Here is a tiny trained network, its code and every weight. The questions are about switching its units off for an input and a class, where a switched-off unit gives its printed mean instead of its output.

import numpy as np


def w(rows, s, z=0):
    codes = np.array(rows[::2]) - 128.0
    scale = np.full(codes.shape[1], s)
    scale[-1] = z or s
    return codes * scale


def f(y):
    return y / 2 * (1 + np.tanh(0.7978845608 * (y + 0.044715 * y**3)))


def log_softmax(a):
    a = a - a.max(-1, keepdims=True)
    return a - np.log(np.exp(a).sum(-1, keepdims=True))


def net(x, mask):
    res = np.array(x, float).reshape(1, 4) / 4 @ E
    y = f(res @ A[0][:, :-1].T + A[0][:, -1])
    res = res + np.where(mask, y, B[0][:, -1]) @ B[0][:, :-1]
    return log_softmax(res[-1] @ U[:, :-1].T + U[:, -1])


A, B = {}, {}
E = w([
[101,85,227,179,106,199],'x0',
[113,131,207,179,205,31],'x1',
[241,65,184,65,69,86],'x2',
[94,171,189,2,165,152],'x3',
],0.0091)
A[0] = w([
[50,135,132,174,187,228,113],'n0',
[92,143,165,51,141,165,127],'n1',
[132,53,97,245,71,144,115],'n2',
[119,160,152,31,159,160,104],'n3',
[126,113,76,56,70,199,106],'n4',
[123,126,132,127,193,41,117],'n5',
[192,144,127,96,95,79,107],'n6',
[68,199,53,179,157,138,100],'n7',
[110,151,166,43,149,139,110],'n8',
[96,88,96,91,71,185,169],'n9',
[106,157,186,61,171,168,105],'n10',
[194,55,172,113,62,85,138],'n11',
[121,152,185,55,153,170,121],'n12',
[186,68,163,92,116,102,102],'n13',
[95,76,223,164,194,65,114],'n14',
[135,136,38,57,157,77,100],'n15',
[89,72,48,73,38,187,107],'n16',
[182,151,83,106,88,254,101],'n17',
[189,73,205,111,75,140,112],'n18',
[171,57,57,226,71,105,92],'n19',
[61,225,132,140,176,195,100],'n20',
[115,79,199,153,126,217,117],'n21',
[50,173,109,175,198,159,128],'n22',
[120,68,254,169,90,251,100],'n23',
[139,167,155,84,167,147,249],'n24',
[170,112,138,93,100,92,102],'n25',
[136,136,186,158,179,23,120],'n26',
[75,153,171,35,125,127,100],'n27',
[176,101,63,117,71,239,133],'n28',
[182,154,24,69,160,84,122],'n29',
[164,54,183,67,95,84,116],'n30',
],0.0097,0.014)
B[0] = w([
[75,117,71,59,76,134,201],'n0',
[155,116,143,190,119,70,178],'n1',
[174,93,154,172,112,63,200],'n2',
[153,140,141,185,95,54,171],'n3',
[60,202,159,157,160,139,177],'n4',
[105,178,174,100,180,115,175],'n5',
[96,126,95,84,103,93,154],'n6',
[98,122,85,96,56,101,187],'n7',
[160,128,126,191,69,38,168],'n8',
[87,122,182,129,181,161,195],'n9',
[175,142,129,204,89,52,173],'n10',
[65,83,102,108,79,163,200],'n11',
[175,106,131,209,87,82,179],'n12',
[91,135,105,91,53,150,163],'n13',
[68,226,202,111,173,149,203],'n14',
[205,117,100,78,220,19,166],'n15',
[57,184,186,148,139,140,184],'n16',
[55,214,171,132,142,145,181],'n17',
[90,107,112,30,69,114,183],'n18',
[187,114,152,255,82,18,189],'n19',
[99,134,115,105,71,95,189],'n20',
[201,122,55,60,233,13,186],'n21',
[48,78,95,70,46,164,204],'n22',
[207,146,55,51,245,7,217],'n23',
[131,15,155,171,153,201,253],'n24',
[94,134,96,95,88,93,146],'n25',
[69,215,210,140,159,198,201],'n26',
[177,133,139,177,84,75,169],'n27',
[84,174,189,140,160,177,200],'n28',
[158,105,79,68,213,86,185],'n29',
[67,112,130,69,45,162,183],'n30',
],0.0091,0.013)
U = w([
[81,211,211,132,158,152,110],'0',
[85,95,83,74,43,139,93],'1',
[165,106,144,233,87,88,108],'2',
[157,130,72,69,221,93,142],'3',
[123,5,160,165,180,213,248],'4',
[170,147,121,132,130,184,97],'5',
],0.016,0.012)

Each question gives the input, the list of numbers given to net, and the class t.
The units are the neurons (one row each of A and B). Each row of codes is followed by its name. A weight is (code - 128) times the scale printed after its matrix; where a second scale follows, it is the last column's (A, B and U).
mask holds one flag per neuron, in row order. A switched-off neuron (its flag False) gives its mean, the last column of its row in B, instead of its output. The means were averaged over made-up inputs and are rounded, as every weight is.
A unit's drop is (log p(t) with every unit on - log p(t) with that unit switched off) / (log p(t) with every unit on - log p(t) with every unit switched off).
The circuit of an input: a set's keep is (log p(t) with only the set's units on - log p(t) with every unit switched off) / (log p(t) with every unit on - log p(t) with every unit switched off). Starting from the 12 units with the biggest drops (on a tie, the unit counted first), units are removed one at a time, each time the one whose removal leaves the highest keep (on an exact tie, the one counted first), for as long as the keep stays at least 0.8.
units of the circuit, in order: the units of the circuit, biggest drop first
k most important neurons: the k neurons with the biggest drops, biggest first
drop of u: that unit's drop, to one decimal
input [-4,-2,2,-4], class 2: 2 most important neurons : [n23 n19]
input [7,5,-4,-3], class 3: units of the circuit, in order : [n23]
input [5,7,8,4], class 1: 3 most important neurons : [n18 n30 n11]
input [-8,1,-8,-3], class 1: 4 most important neurons : [n22 n7 n23 n21]
input [2,-7,-7,0], class 0: 2 most important neurons : [n28 n17]
input [-8,-8,8,-8], class 0: 2 most important neurons : [n28 n16]
input [3,5,-6,0], class 1: 2 most important neurons : [n22 n0]
input [3,5,2,-5], class 0: 2 most important neurons : [n14 n26]
input [-3,-1,-2,2], class 4: 3 most important neurons : [n23 n21 n24]
input [5,2,-2,4], class 3: 3 most important neurons : [n23 n21 n19]
input [8,-8,-1,2], class 0: 4 most important neurons : [n17 n28 n16 n4]
input [1,-5,-1,-6], class 2: 4 most important neurons : [n19 n2 n14 n26]
input [-2,6,-8,-4], class 1: 2 most important neurons : [n22 n7]
input [2,2,2,3], class 4: 2 most important neurons : [n19 n24]
input [-2,8,7,-7], class 0: units of the circuit, in order : [n26]
input [5,-1,-1,0], class 3: drop of n23 : 0.1
input [-4,-8,1,1], class 0: drop of n13 : 0.0
input [-1,4,-8,7], class 1: drop of n22 : 0.4
